Below are the code and all the weights of a small trained network. Each question names an input and a target symbol and asks about switching units off, where a switched-off unit gives its printed mean instead of its output.

import numpy as np


def w(rows, s, z=0):
    codes = np.array(rows[::2]) - 128.0
    scale = np.full(codes.shape[1], s)
    scale[-1] = z or s
    return codes * scale


def norm(h):
    return h / np.sqrt((h * h).mean(-1, keepdims=True) + 1e-5)


def f(y):
    return y / 2 * (1 + np.tanh(0.7978845608 * (y + 0.044715 * y**3)))


def softmax(a):
    e = np.exp(a - a.max(-1, keepdims=True))
    return e / e.sum(-1, keepdims=True)


def log_softmax(a):
    a = a - a.max(-1, keepdims=True)
    return a - np.log(np.exp(a).sum(-1, keepdims=True))


def net(x, mask):
    ids = ['αδζθπφψ'.index(c) for c in x.split()]
    T = len(ids)
    res = E[ids] + P[:T]
    u = 0
    for l in range(2):
        r = norm(res)
        for j in range(2):
            rows = slice(4 * j, 4 * j + 4)
            q, k, v = (r @ M[l][rows].T for M in (Q, K, V))
            z = softmax(np.where(np.tri(T) > 0, q @ k.T / 4**0.5, -1e9)) @ v
            o = O[l][rows]
            res = res + np.where(mask[u + j], z, o[:, -1]) @ o[:, :-1]
        u += 2
        y = f(norm(res) @ A[l][:, :-1].T + A[l][:, -1])
        res = res + np.where(mask[u : u + 16], y, B[l][:, -1]) @ B[l][:, :-1]
        u += 16
    return log_softmax(norm(res)[-1] @ U[:, :-1].T + U[:, -1])


Q, K, V, O, A, B = {}, {}, {}, {}, {}, {}
E = w([
[134,44,66,89,139,182,66],'α',
[159,46,124,202,155,71,178],'δ',
[37,112,148,208,186,158,183],'ζ',
[169,203,68,114,163,229,155],'θ',
[95,179,92,139,56,127,143],'π',
[49,143,171,168,145,145,47],'φ',
[141,131,179,39,249,92,182],'ψ',
],0.017)
P = w([
[144,224,79,252,129,60,109],'0',
[104,202,141,129,129,150,138],'1',
[83,150,87,136,165,53,140],'2',
[101,126,167,121,89,171,146],'3',
[142,111,83,211,184,178,104],'4',
[119,105,198,193,78,216,156],'5',
],0.012)
Q[0] = w([
[72,161,134,165,97,125,203],'L0H0',
[144,89,186,90,150,181,97],'L0H0',
[172,113,117,103,55,68,85],'L0H0',
[133,181,139,194,178,147,117],'L0H0',
[70,125,23,175,163,144,92],'L0H1',
[128,86,204,107,6,170,165],'L0H1',
[206,143,167,171,89,182,133],'L0H1',
[147,82,181,148,164,192,151],'L0H1',
],0.014)
K[0] = w([
[132,78,108,106,142,214,68],'L0H0',
[142,167,180,73,54,139,150],'L0H0',
[167,176,193,184,229,101,140],'L0H0',
[45,63,70,82,96,96,154],'L0H0',
[50,188,67,95,215,79,115],'L0H1',
[168,139,244,89,107,227,141],'L0H1',
[62,34,209,73,115,173,171],'L0H1',
[33,143,127,41,71,225,160],'L0H1',
],0.011)
V[0] = w([
[40,132,208,123,117,98,143],'L0H0',
[106,79,121,113,222,164,108],'L0H0',
[109,156,143,129,171,161,248],'L0H0',
[166,160,194,176,148,108,95],'L0H0',
[101,116,38,103,102,187,254],'L0H1',
[88,42,14,79,157,82,49],'L0H1',
[205,157,139,62,91,129,102],'L0H1',
[99,144,221,89,77,48,188],'L0H1',
],0.008)
O[0] = w([
[118,139,84,198,111,98,108,133],'L0H0',
[123,25,148,191,149,189,92,139],'L0H0',
[132,116,22,193,161,148,177,178],'L0H0',
[140,184,147,147,172,129,115,131],'L0H0',
[114,152,123,166,137,2,49,157],'L0H1',
[83,151,219,106,40,182,143,78],'L0H1',
[61,135,103,200,200,142,148,1],'L0H1',
[42,90,2,75,144,73,150,58],'L0H1',
],0.0078,0.0063)
A[0] = w([
[159,66,168,44,91,96,118,70],'L0N0',
[186,170,154,152,46,93,162,22],'L0N1',
[168,107,165,125,94,155,6,117],'L0N2',
[146,97,142,121,206,168,93,98],'L0N3',
[141,140,166,38,187,70,181,1],'L0N4',
[157,70,145,141,166,124,193,46],'L0N5',
[147,93,133,140,183,112,80,119],'L0N6',
[126,185,205,118,71,52,107,94],'L0N7',
[72,186,163,145,150,125,181,100],'L0N8',
[168,161,180,114,167,129,99,67],'L0N9',
[78,151,85,109,159,79,16,21],'L0N10',
[88,153,105,191,18,175,119,147],'L0N11',
[107,43,74,65,105,80,63,18],'L0N12',
[185,149,125,63,60,93,74,42],'L0N13',
[89,58,188,87,103,155,91,148],'L0N14',
[18,153,172,114,180,179,134,141],'L0N15',
],0.011,0.0045)
B[0] = w([
[188,111,133,129,37,228,116,144],'L0N0',
[123,169,53,79,134,35,136,146],'L0N1',
[197,65,115,85,239,28,108,238],'L0N2',
[118,2,145,131,130,121,82,181],'L0N3',
[142,92,163,97,231,68,76,155],'L0N4',
[162,147,175,174,106,66,71,162],'L0N5',
[141,89,187,86,119,155,153,172],'L0N6',
[100,220,164,151,128,43,8,164],'L0N7',
[34,110,109,187,65,65,148,171],'L0N8',
[146,98,174,155,94,84,87,157],'L0N9',
[120,159,160,38,163,238,10,156],'L0N10',
[88,222,51,118,205,130,19,254],'L0N11',
[119,88,33,101,68,48,100,140],'L0N12',
[138,60,73,145,141,60,94,135],'L0N13',
[204,139,74,178,86,242,132,208],'L0N14',
[126,114,101,188,102,91,167,203],'L0N15',
],0.0075,0.0053)
Q[1] = w([
[215,120,128,65,111,139,227],'L1H0',
[124,82,125,65,72,85,112],'L1H0',
[69,140,97,73,43,195,143],'L1H0',
[82,122,179,183,118,40,216],'L1H0',
[116,141,124,27,1,125,181],'L1H1',
[117,152,109,105,114,185,103],'L1H1',
[223,115,135,134,100,103,91],'L1H1',
[72,117,171,80,128,121,93],'L1H1',
],0.0099)
K[1] = w([
[92,144,97,176,127,77,57],'L1H0',
[149,202,113,160,146,145,161],'L1H0',
[129,229,147,135,181,2,168],'L1H0',
[213,109,32,61,149,149,101],'L1H0',
[60,192,140,109,189,96,52],'L1H1',
[118,108,175,85,145,153,116],'L1H1',
[169,159,175,130,66,124,155],'L1H1',
[56,142,138,77,126,137,173],'L1H1',
],0.011)
V[1] = w([
[68,220,131,199,98,210,203],'L1H0',
[17,134,254,178,156,106,189],'L1H0',
[165,181,207,66,136,147,112],'L1H0',
[59,94,44,173,167,202,43],'L1H0',
[151,219,117,62,186,114,111],'L1H1',
[135,68,110,190,85,20,113],'L1H1',
[104,191,121,156,197,103,182],'L1H1',
[145,122,158,197,177,224,131],'L1H1',
],0.0072)
O[1] = w([
[143,166,58,193,106,164,164,175],'L1H0',
[140,145,90,247,167,92,76,111],'L1H0',
[124,114,76,108,186,163,87,56],'L1H0',
[103,211,195,136,128,150,156,199],'L1H0',
[83,117,150,126,172,171,154,165],'L1H1',
[166,125,146,132,58,148,96,222],'L1H1',
[140,134,204,137,140,122,135,254],'L1H1',
[117,170,132,109,128,63,125,211],'L1H1',
],0.011,0.0041)
A[1] = w([
[139,55,177,27,103,152,115,231],'L1N0',
[128,211,114,106,160,77,131,149],'L1N1',
[130,73,177,155,36,77,151,116],'L1N2',
[215,106,101,122,164,76,179,94],'L1N3',
[153,63,168,181,144,179,120,73],'L1N4',
[77,156,133,111,124,35,128,130],'L1N5',
[119,223,31,92,102,150,107,141],'L1N6',
[130,96,52,152,126,52,225,43],'L1N7',
[176,108,104,71,186,88,181,57],'L1N8',
[139,170,200,116,74,109,48,1],'L1N9',
[57,103,90,167,136,210,115,92],'L1N10',
[117,104,68,135,147,197,184,92],'L1N11',
[43,145,180,135,177,144,79,82],'L1N12',
[209,91,105,113,73,149,118,125],'L1N13',
[100,53,34,144,60,123,158,131],'L1N14',
[189,140,92,87,100,225,250,107],'L1N15',
],0.011,0.0066)
B[1] = w([
[2,107,84,202,100,103,174,242],'L1N0',
[60,19,85,82,133,169,60,248],'L1N1',
[149,221,127,53,158,70,131,197],'L1N2',
[161,110,163,114,67,68,113,178],'L1N3',
[195,147,132,104,128,68,188,174],'L1N4',
[105,87,114,70,126,147,150,178],'L1N5',
[123,64,99,44,175,111,124,253],'L1N6',
[203,150,100,143,90,138,56,150],'L1N7',
[158,101,206,151,136,101,100,138],'L1N8',
[151,192,176,151,233,216,50,161],'L1N9',
[140,190,109,170,183,59,134,157],'L1N10',
[145,126,182,195,190,203,161,145],'L1N11',
[210,202,196,102,150,184,153,188],'L1N12',
[165,185,182,78,118,219,156,202],'L1N13',
[109,197,189,200,89,113,134,159],'L1N14',
[201,166,101,82,237,199,189,179],'L1N15',
],0.0088,0.0055)
U = w([
[107,32,117,144,63,212,142,168],'α',
[220,147,107,90,78,73,127,146],'δ',
[74,135,87,254,119,103,172,207],'ζ',
[166,117,90,115,224,185,233,118],'θ',
[27,145,55,39,104,112,138,253],'π',
[77,202,206,139,167,196,49,15],'φ',
[112,35,167,142,230,55,139,57],'ψ',
],0.008,0.0031)

Each question gives the input, a string of symbols that net reads in full, and the target symbol t.
The units are the heads (4 rows each of Q, K, V and O) and the neurons (one row each of A and B). Each row of codes is followed by its name. A weight is (code - 128) times the scale printed after its matrix; where a second scale follows, it is the last column's (O, A, B and U).
mask holds one flag per unit, layer by layer, with each layer's heads first. A switched-off unit (its flag False) gives its mean, the last column of its rows in O or B, instead of its output. The means were averaged over made-up inputs and are rounded, as every weight is.
A unit's drop is (log p(t) with every unit on - log p(t) with that unit switched off) / (log p(t) with every unit on - log p(t) with every unit switched off).
The circuit of an input: a set's keep is (log p(t) with only the set's units on - log p(t) with every unit switched off) / (log p(t) with every unit on - log p(t) with every unit switched off). Starting from the 12 units with the biggest drops (on a tie, the unit counted first), units are removed one at a time, each time the one whose removal leaves the highest keep (on an exact tie, the one counted first), for as long as the keep stays at least 0.8.
units of the circuit, in order: the units of the circuit, biggest drop first
k most important neurons: the k neurons with the biggest drops, biggest first
top k neurons in layer l: the k neurons of layer l with the biggest drops, biggest first
which heads matter: for each layer, one digit per head in row order, 1 if its drop is at least 0.15 and else 0, layers parted by /
input α ψ ζ ζ, target ζ: top neuron in layer 1 : L1N14
input ψ ψ θ π θ, target π: top 2 neurons in layer 0 : L0N14, L0N3
input φ α ζ, target θ: units of the circuit, in order : L0H1, L0N14, L0H0, L1N15
input ζ φ φ π φ, target π: units of the circuit, in order : L0H0, L0H1, L1N6
input δ φ θ δ θ, target δ: which heads matter : 01 / 11
input ζ α φ, target δ: 2 most important neurons : L0N14, L0N2
input φ ζ ζ θ α ζ, target ψ: top 2 neurons in layer 0 : L0N2, L0N3
input ζ δ α, target δ: 2 most important neurons : L0N2, L1N13
input ζ ζ φ δ δ θ, target δ: units of the circuit, in order : L0H1, L1H1
input δ α π π δ, target π: 2 most important neurons : L1N0, L1N2
input α ζ α, target ζ: which heads matter : 00 / 10
input ζ α δ δ θ θ, target α: top 2 neurons in layer 1 : L1N0, L1N2
input φ φ π ζ, target ζ: 2 most important neurons : L0N8, L0N15
input α θ θ δ ζ, target ψ: which heads matter : 11 / 10
input ζ δ α θ, target α: which heads matter : 11 / 11
input ζ π ζ, target π: units of the circuit, in order : L0H1, L1H0
input π α π π, target φ: 2 most important neurons : L0N7, L1N9
input ψ α θ, target ζ: most important neuron : L0N3
input ψ φ φ π α φ, target π: which heads matter : 01 / 01
input δ θ δ, target θ: top 2 neurons in layer 1 : L1N15, L1N13
input α δ δ δ, target α: units of the circuit, in order : L0H0, L0N0
input δ δ φ α ζ ψ, target φ: units of the circuit, in order : L0H1
input θ ζ ζ θ ζ, target θ: units of the circuit, in order : L1H0, L1N15
input α θ θ θ δ φ, target ψ: which heads matter : 11 / 00
input ζ π π α, target π: 2 most important neurons : L0N12, L0N10
input δ φ α φ α φ, target α: which heads matter : 11 / 10
